Below is a small trained network, with its code and all its weights. Each question gives an input and a class and asks what happens when units are switched off, that is, made to give their printed mean instead of their output.

import numpy as np


def w(rows, s, z=0):
    codes = np.array(rows[::2]) - 128.0
    scale = np.full(codes.shape[1], s)
    scale[-1] = z or s
    return codes * scale


def f(y):
    return y / 2 * (1 + np.tanh(0.7978845608 * (y + 0.044715 * y**3)))


def log_softmax(a):
    a = a - a.max(-1, keepdims=True)
    return a - np.log(np.exp(a).sum(-1, keepdims=True))


def net(x, mask):
    res = np.array(x, float).reshape(1, 7) / 4 @ E
    y = f(res @ A[0][:, :-1].T + A[0][:, -1])
    res = res + np.where(mask, y, B[0][:, -1]) @ B[0][:, :-1]
    return log_softmax(res[-1] @ U[:, :-1].T + U[:, -1])


A, B = {}, {}
E = w([
[147,50,98,98,151,95,103,101,124,180,193],'x0',
[81,124,127,119,107,166,172,113,138,90,110],'x1',
[153,94,116,115,174,63,140,76,115,128,107],'x2',
[170,159,182,127,112,109,140,123,90,69,78],'x3',
[55,179,108,136,139,41,104,223,57,62,162],'x4',
[141,138,45,219,85,138,88,193,176,148,103],'x5',
[190,195,117,109,71,164,8,151,120,162,133],'x6',
],0.011)
A[0] = w([
[193,119,132,206,63,186,173,117,163,121,102,252],'n0',
[172,94,103,78,164,171,118,141,145,249,159,178],'n1',
[120,149,123,178,133,169,162,101,132,132,90,152],'n2',
[116,103,117,147,84,148,152,115,168,138,79,129],'n3',
[168,90,109,125,124,150,95,104,148,182,221,159],'n4',
[98,188,91,168,48,91,79,159,128,87,188,168],'n5',
[227,156,182,142,12,126,70,189,91,123,102,135],'n6',
[108,92,91,116,109,147,95,172,95,126,128,113],'n7',
[71,98,71,77,196,106,136,105,100,181,172,245],'n8',
[115,157,71,118,82,125,110,189,107,141,99,203],'n9',
[135,57,149,169,105,188,137,96,176,135,38,219],'n10',
[153,162,146,143,76,146,99,153,101,142,93,129],'n11',
],0.011,0.0035)
B[0] = w([
[109,186,119,128,190,163,178,134,198,145,134,217],'n0',
[171,89,126,144,84,194,106,33,63,195,162,224],'n1',
[121,135,175,120,144,114,176,161,205,96,133,165],'n2',
[60,107,80,143,102,152,193,121,188,162,165,166],'n3',
[149,116,166,196,112,159,70,63,127,223,138,208],'n4',
[103,81,86,100,88,139,51,174,188,56,65,231],'n5',
[163,206,71,164,207,101,86,78,167,82,255,249],'n6',
[115,93,71,135,113,114,121,135,173,144,139,160],'n7',
[147,117,211,135,62,111,107,138,50,161,91,229],'n8',
[113,93,56,193,113,110,102,151,185,69,102,202],'n9',
[83,139,101,100,224,147,207,155,109,190,109,218],'n10',
[127,145,59,169,213,133,62,136,185,114,163,191],'n11',
],0.0092,0.015)
U = w([
[67,80,79,171,40,147,98,154,172,68,44,98],'0',
[97,133,86,125,162,188,233,118,186,184,115,44],'1',
[170,95,143,164,78,180,98,68,114,254,123,177],'2',
[89,127,194,76,127,31,201,103,13,56,101,250],'3',
[168,197,70,159,163,119,81,107,169,84,192,51],'4',
],0.0094,0.0022)

Each question gives the input, the list of numbers given to net, and the class t.
The units are the neurons (one row each of A and B). Each row of codes is followed by its name. A weight is (code - 128) times the scale printed after its matrix; where a second scale follows, it is the last column's (A, B and U).
mask holds one flag per neuron, in row order. A switched-off neuron (its flag False) gives its mean, the last column of its row in B, instead of its output. The means were averaged over made-up inputs and are rounded, as every weight is.
A unit's drop is (log p(t) with every unit on - log p(t) with that unit switched off) / (log p(t) with every unit on - log p(t) with every unit switched off).
The circuit of an input: a set's keep is (log p(t) with only the set's units on - log p(t) with every unit switched off) / (log p(t) with every unit on - log p(t) with every unit switched off). Starting from all 12 units, units are removed one at a time, each time the one whose removal leaves the highest keep (on an exact tie, the one counted first), for as long as the keep stays at least 0.8.
circuit, biggest first: the units of the circuit, biggest drop first
most important unit: the unit with the biggest drop
k most important neurons: the k neurons with the biggest drops, biggest first
drop when u is switched off: that unit's drop, to one decimal
input [8,-3,-1,7,8,5,0], class 0: most important unit => n5
input [-4,-2,-7,-7,-5,1,5], class 4: 2 most important neurons => (n6 n11)
input [8,6,-1,0,6,3,8], class 0: 4 most important neurons => (n5 n9 n0 n7)
input [-6,3,0,-8,-4,-1,8], class 4: 3 most important neurons => (n6 n11 n8)
input [-5,7,-3,3,2,6,-6], class 1: 2 most important neurons => (n0 n10)
input [-5,0,1,8,8,-8,1], class 4: 3 most important neurons => (n8 n6 n10)
input [5,1,-2,6,6,7,0], class 0: 2 most important neurons => (n5 n9)
input [-6,4,-6,7,-6,1,2], class 1: 3 most important neurons => (n10 n0 n3)
input [2,1,-8,7,7,1,-2], class 0: 3 most important neurons => (n5 n9 n0)
input [2,2,-7,-3,-2,8,1], class 1: 3 most important neurons => (n0 n10 n3)
input [3,3,6,6,4,5,-4], class 3: drop when n6 is switched off => 0.1
input [2,5,-8,7,-1,-3,-1], class 1: drop when n5 is switched off => 0.2
input [6,-5,-6,3,-4,2,8], class 4: drop when n6 is switched off => 5.3
input [-1,0,-3,-3,2,4,1], class 0: circuit, biggest first => (n5)
input [-4,-3,4,-5,5,-3,2], class 0: drop when n6 is switched off => 0.2
